Below are the code and all the weights of a small trained network. Each question names an input and a class and asks about switching units off, where a switched-off unit gives its printed mean instead of its output.

import numpy as np


def w(rows, s, z=0):
    codes = np.array(rows[::2]) - 128.0
    scale = np.full(codes.shape[1], s)
    scale[-1] = z or s
    return codes * scale


def f(y):
    return y / 2 * (1 + np.tanh(0.7978845608 * (y + 0.044715 * y**3)))


def log_softmax(a):
    a = a - a.max(-1, keepdims=True)
    return a - np.log(np.exp(a).sum(-1, keepdims=True))


def net(x, mask):
    res = np.array(x, float).reshape(1, 6) / 4 @ E
    y = f(res @ A[0][:, :-1].T + A[0][:, -1])
    res = res + np.where(mask, y, B[0][:, -1]) @ B[0][:, :-1]
    return log_softmax(res[-1] @ U[:, :-1].T + U[:, -1])


A, B = {}, {}
E = w([
[132,50,119,61,107,74,52,122,146,45,161,145],'x0',
[164,136,202,151,170,94,62,148,206,163,116,46],'x1',
[96,135,139,78,147,121,144,125,144,93,100,131],'x2',
[199,162,197,99,96,239,106,138,117,73,138,172],'x3',
[138,97,96,73,221,175,152,164,190,188,181,196],'x4',
[150,166,80,90,12,119,102,55,173,192,102,135],'x5',
],0.011)
A[0] = w([
[31,51,68,219,186,83,160,144,104,117,141,76,82],'n0',
[142,115,91,65,176,170,105,109,247,210,245,198,4],'n1',
[65,122,51,169,114,188,156,123,76,101,74,207,84],'n2',
[185,147,122,187,131,115,112,112,62,117,86,76,137],'n3',
[163,128,86,94,56,130,125,68,198,196,86,165,45],'n4',
[92,199,108,137,144,187,172,127,148,167,72,88,93],'n5',
[121,83,103,150,158,155,156,109,188,145,157,201,41],'n6',
[119,30,172,100,100,87,55,111,137,114,169,158,109],'n7',
[82,133,51,175,139,21,152,129,155,161,124,131,108],'n8',
[142,198,139,138,165,162,209,125,100,145,153,75,130],'n9',
[168,141,167,119,162,118,95,180,205,119,95,68,77],'n10',
[87,167,58,92,142,154,177,117,67,70,182,154,62],'n11',
[124,164,166,167,133,166,202,172,121,212,51,141,161],'n12',
[82,139,198,217,73,79,95,53,67,39,61,113,78],'n13',
[140,166,117,75,71,107,107,48,171,165,151,171,73],'n14',
[140,98,180,192,148,100,167,219,67,42,181,119,85],'n15',
[113,119,206,136,160,156,71,147,210,171,103,61,150],'n16',
[153,149,189,139,83,221,106,170,116,67,189,155,168],'n17',
[125,122,106,86,213,153,167,211,206,187,211,197,17],'n18',
[181,185,50,84,60,84,111,56,144,155,99,133,65],'n19',
[194,164,244,62,49,166,110,194,86,95,184,155,104],'n20',
[109,52,192,174,205,108,174,206,49,104,154,183,55],'n21',
[138,156,137,180,173,118,210,116,81,169,58,97,144],'n22',
[222,21,86,112,94,70,73,85,186,69,131,177,147],'n23',
[149,168,202,159,187,91,40,119,227,154,95,101,135],'n24',
[116,55,151,95,122,73,69,174,105,39,255,133,157],'n25',
[146,170,190,176,113,161,222,88,158,183,113,163,120],'n26',
[104,76,73,132,127,23,110,120,120,142,142,110,77],'n27',
[140,124,75,66,115,137,180,130,12,133,132,145,92],'n28',
[122,83,69,148,110,123,146,87,109,67,165,205,123],'n29',
],0.0081,0.0012)
B[0] = w([
[120,189,163,113,200,173,153,93,159,117,104,155,225],'n0',
[113,215,108,137,78,53,127,83,55,84,137,65,247],'n1',
[146,29,124,148,112,190,141,57,114,189,162,120,202],'n2',
[95,126,98,128,96,95,136,123,92,101,158,140,181],'n3',
[65,161,192,192,168,129,83,228,136,195,103,112,207],'n4',
[166,91,120,99,84,113,202,189,96,134,71,170,189],'n5',
[134,160,111,170,81,103,157,123,86,89,165,90,181],'n6',
[156,78,86,100,60,126,159,178,142,110,146,172,199],'n7',
[209,156,182,165,201,137,180,55,204,83,143,178,198],'n8',
[150,78,113,81,105,80,131,187,135,94,76,131,189],'n9',
[106,64,161,184,122,113,104,88,144,206,183,100,203],'n10',
[124,108,148,138,147,159,123,90,120,166,156,107,195],'n11',
[183,97,68,82,52,105,178,192,119,133,92,191,211],'n12',
[105,176,61,130,24,90,106,74,77,1,151,33,235],'n13',
[77,118,140,107,204,133,51,164,156,159,88,105,194],'n14',
[70,160,145,150,181,141,84,214,126,156,79,95,230],'n15',
[104,67,133,143,125,166,153,74,105,153,218,133,219],'n16',
[142,180,159,159,195,144,190,118,208,119,136,111,214],'n17',
[118,190,58,111,78,58,82,86,117,79,138,61,255],'n18',
[80,165,140,135,145,161,33,174,170,158,77,89,207],'n19',
[198,195,142,128,192,98,165,75,228,103,139,140,219],'n20',
[45,145,145,157,139,142,70,221,154,154,119,101,246],'n21',
[167,104,99,94,113,92,117,155,138,134,71,171,196],'n22',
[186,64,104,67,83,130,150,193,120,140,91,166,214],'n23',
[84,13,149,141,81,196,173,89,97,127,177,138,232],'n24',
[174,97,77,97,95,98,113,210,126,139,79,196,239],'n25',
[156,93,141,86,121,118,123,131,116,130,87,190,200],'n26',
[186,174,163,112,165,127,168,126,201,88,120,155,197],'n27',
[94,67,184,148,126,156,87,27,100,183,196,116,189],'n28',
[146,60,110,163,125,158,154,103,108,183,143,138,187],'n29',
],0.0076,0.013)
U = w([
[207,55,99,53,82,120,156,200,114,115,83,230,254],'0',
[112,212,84,145,70,86,119,65,41,50,153,71,98],'1',
[114,2,171,178,119,214,144,46,98,180,225,149,123],'2',
[48,169,191,159,168,166,65,223,146,163,76,130,57],'3',
[223,208,193,134,191,153,192,53,247,86,134,197,104],'4',
],0.0089,0.00091)

Each question gives the input, the list of numbers given to net, and the class t.
The units are the neurons (one row each of A and B). Each row of codes is followed by its name. A weight is (code - 128) times the scale printed after its matrix; where a second scale follows, it is the last column's (A, B and U).
mask holds one flag per neuron, in row order. A switched-off neuron (its flag False) gives its mean, the last column of its row in B, instead of its output. The means were averaged over made-up inputs and are rounded, as every weight is.
A unit's drop is (log p(t) with every unit on - log p(t) with that unit switched off) / (log p(t) with every unit on - log p(t) with every unit switched off).
The circuit of an input: a set's keep is (log p(t) with only the set's units on - log p(t) with every unit switched off) / (log p(t) with every unit on - log p(t) with every unit switched off). Starting from the 12 units with the biggest drops (on a tie, the unit counted first), units are removed one at a time, each time the one whose removal leaves the highest keep (on an exact tie, the one counted first), for as long as the keep stays at least 0.8.
circuit, biggest first: the units of the circuit, biggest drop first
k most important neurons: the k neurons with the biggest drops, biggest first
drop of u: that unit's drop, to one decimal
input [-2,6,-6,2,6,6], class 1: circuit, biggest first -> [n1]
input [-6,-8,7,3,8,-4], class 1: 4 most important neurons -> [n18 n1 n6 n24]
input [0,-2,-6,-8,8,1], class 1: 4 most important neurons -> [n1 n18 n6 n20]
input [2,2,-3,-2,3,4], class 3: 2 most important neurons -> [n13 n4]
input [3,0,-1,6,4,5], class 4: 3 most important neurons -> [n20 n21 n15]
input [3,8,4,-1,-4,8], class 2: 2 most important neurons -> [n24 n16]
input [-1,-8,0,-2,0,8], class 2: 2 most important neurons -> [n2 n28]
input [-4,-1,-2,-5,-2,-1], class 4: 2 most important neurons -> [n8 n0]
input [0,-2,-7,5,4,2], class 4: 2 most important neurons -> [n13 n20]
input [2,-5,4,-7,8,-2], class 1: 2 most important neurons -> [n18 n1]
input [0,-5,7,5,-2,-2], class 2: 2 most important neurons -> [n2 n28]
input [8,8,-3,-7,-7,2], class 0: 2 most important neurons -> [n23 n25]
input [2,-3,6,-6,3,6], class 3: 4 most important neurons -> [n4 n19 n14 n20]
input [5,-3,-8,6,-3,-6], class 3: 3 most important neurons -> [n15 n21 n17]
input [-6,3,5,-6,-1,-2], class 0: circuit, biggest first -> [n12]
input [-1,-3,-7,8,-4,-1], class 4: drop of n20 -> 0.1
input [5,4,3,3,7,0], class 1: drop of n1 -> 0.8
input [-3,8,7,7,0,6], class 2: drop of n16 -> 0.2
